(in the rows, 128 means zero)
Each row has two labels, one from each of two sets.
[118 132 114 122 136 129 139 128 132 140 140 121 153 118 113 125 136 105
 138 126 129 146 141 142 131 148 129 138 122 204 134 130 115 101 126 112
 156  32 144 117 116 183 120 111 118 185 117 131 134 100 151 118 122 121
 129 119 140 111 124 146 124 130 153 118]  pefun/[51]
[146 134 125 132 123 126 165 129 109 138 142 121 127 111 136 174 123 119
 140 125 115 100  83 128 133 133 136  99 126 140 152 129 184 113 128 137
 124  68 148 124 110  68 131 108 116 172 123 143 127  96 182 124 136  99
  96 116 126 110 125 133 149 122 144 117]  Luga/[51]
[125 126 131 127  94 129 139 141 105 134 130 123 116 117 148 170 109 121
 147 130 119  92 101 119 126 132 124  85 129 123 142 134 160 111 119 111
 122 128 128 136 138   4 127 109 128 109 124 126 130  99 170 134 152  65
 124 123 133 137 132 126 137 111 121 114]  Liteg/[51]
[164 135 121 110 168 115 144 102 124 139 167 108 162  98  83  98 121 112
 127 113 118 123 132 128 118 134 113 124 120 191 140 122 138 128 137  97
 154 139 117 135 111 105 121 122 108 151 129 152 132 127 155 123 121 148
 146 126 129 110  88 126 144 138 149 125]  pefun/[62]
[124 131 127 113 180 124 114 130 147 139 151 117 160 108 102 103 128 104
 126 125 131 135 173 139 122 132 123 132 119 144 126 121  96 123 119  96
 149 107 125 137 132 185 116 121 110 136 126 136 134 128 138 128 111 136
 161 131 136 123 122 139 127 135 145 126]  pefun/[62]
[116 133 109 144 127 113 173 133 122 135 134 127  97  89 138 161 139 124
 131 125 133 114  88 131 134 133 147 171 125 115 140 136 183 115 107 150
 154  86 157 132  82  60 125  95 129 201 133 151 122  64 135 114 121  94
 101 110 123 102 124 132 139 124 159 108]  Luga/[51]
[164 131 130 115 150 124 114 118 142 126 167 126 167 132  96 103 120 123
 130 122 128 161 170 128 123 127 115 138 114 143 128 122  73 115 124  92
 140 127 109 134 164 181 116 136 101 105 122 136 134 134 111 152 129 137
 173 137 126 133 127 138 110 135 152 133]  pefun/[63]
[129 126 113 133 115 121 108 148 129 124  96 135 104 134 153 151 104 128
 132 126 127 125 124 119 121 117 135 101 127 139 133 135 138 136 125 121
 101 155 120 122 137  14 123 142 128  96 125 106 119 133  98 141 129 104
 141 126 138 134 125 125 124 114  89 128]  Liteg/[61]
[157 135 124 117 188 111 135 115 136 145 153 115 159  94  98 125 133 103
 125 124 133 110 157 140 126 135 121 115 123 123 142 123 100 112 125 107
 148  73 126 141 129 163 118 116 103 143 129 136 133 119 142 121 111 127
 133 128 129 130 123 136 146 132 149 125]  pefun/[62]
[103 131  92 135 176 117 131 126 137 147  84 114 118  79 157 173 139  92
 143 128 117  81 115 135 123 162 159  87 124 102 133 132 114 145 123  77
 110 100 139 127  94  31  99  88 140 178 129 132 125  77 232 112 139  71
  87 114 141 116  94 134 124  91 132 116]  Liteg/[51]
[103 131 133 123 147 129 153 143 133 144 149 118 134  98 128 142 140 115
 142 132 127 106 124 139 129 148 132 141 128 108 131 125 151 125 119 107
 149  99 144 139 110 145 115  96 127 160 130 152 136  89 201 116 129 101
 115 119 130 125 125 135 139 122 155 110]  Luga/[65]
[145 133 125 109 170 123 130 146 142 135 173 121 160 119  99 108 126 115
 131 120 133 153 144 129 131 137 134 164 122 172 134 117 133 122 133  89
 140 105 125 130 126 180 118 126 110 129 129 149 122 120 128 144 114 131
 143 128 136 117 116 147 125 138 153 121]  pefun/[62]
[152 129 143 113 118 138 166 112  99 139 190 110 163 116  90 104 133 129
 129 125 119 104 100 128 123 129 101 122 139 198 144 121 195 136 154 105
 161 156 115 150 118 130 138 122 120 129 135 151 150 143 186 117 136 148
 125 121 118 118 110 119 168 131 139 125]  Luga/[63]
[107 128 130 130 131 127 152 144 114 133 114 129 113 109 140 165 125 120
 138 131 123 102  88 128 124 123 130 117 135 119 146 137 189 121 122 114
 141 128 150 126 111  54 131 108 123 170 128 148 135  92 175 113 124 104
 121 116 133 106 118 133 148 125 137 123]  Luga/[51]
[119 131 112 119 142 126 163 160 135 136 140 123 126 100 146 171 126  98
 148 128 127 117 104 128 132 161 156 135 128 148 147 128 181 109 122  98
 133  58 143 123  95  72 117  91 125 166 114 152 122  72 206 134 132  80
  87 111 134 107 112 143 121 120 165 105]  Luga/[65]
[143 129 113 122 148 114 137 112 141 148 154 102 142  90 116 128 133 100
 131 127 122  91 171 127 120 156 128 107 122 133 130 123  89 122 119 108
 151  97 103 152 123  85 112  97 131 112 134 118 130 110 169 132 138  87
 135 130 131 147 120 119 136 123 134 116]  Liteg/[62]
[123 125 120 109 118 122 130 117 131 133 170 114 140 100 113 117 120 108
 151 131 128 106 161 115 117 157 130 128 118 134 131 125 103 125 117  76
 159 149 107 157 140  75 104  93 129  86 120 128 125  86 165 145 142  60
 155 123 133 145 118 127 113 119 150 105]  Liteg/[62]
[113 132 107 119 161 119 140 168 135 140 105 124 120 108 149 164 124 100
 134 127 131 118 111 135 130 142 152 118 131 164 137 127 165 121 125 108
 119  55 144 113  98  84 120 111 129 158 122 131 124 105 165 123 120 104
 107 118 150 110 117 142 133 122 131 119]  pefun/[51]
[131 132 133 129 154 124 128 149 116 137 115 114 129 100 126 166 109 117
 132 121 126  89 117 135 127 103 107  91 130 133 148 129 164 122 121 119
 141 110 144 136 130  40 132 124 110 135 132 126 142 118 127 111 118 107
 149 126 132 119 133 128 166 117 110 136]  pefun/[61]
[122 124 136 127 132 126 133 150 109 120 123 127 117 120 129 132 109 149
 129 125 137 110  96 121 133 100 117 120 131 115 147 130 181 133 127 115
 133 181 138 138 138  46 145 134 116  91 131 134 128 119  98 130 126 103
 142 125 123 124 132 126 150 125 110 134]  pefun/[61]
[161 134 116 118 158 122 116 106 140 133 170 120 151 104 116 128 128 111
 136 124 125 120 165 127 119 140 129 106 121  98 134 120  71 132 119  76
 123 129 106 145 149 117 106 115 112 109 123 137 122 127 178 141 143 109
 144 132 127 140 110 128 111 127 142 121]  Liteg/[62]
[120 127 142 135 140 128 115 156 116 129  96 129 127 113 136 175  94 112
 138 131 126 104 114 132 125 113 110  81 131 127 151 133 168 113 118 114
 125 126 145 126 148  25 123 128 108 130 116 128 137 105 138 121 117  89
 156 120 147 115 131 137 131 115 119 136]  pefun/[61]
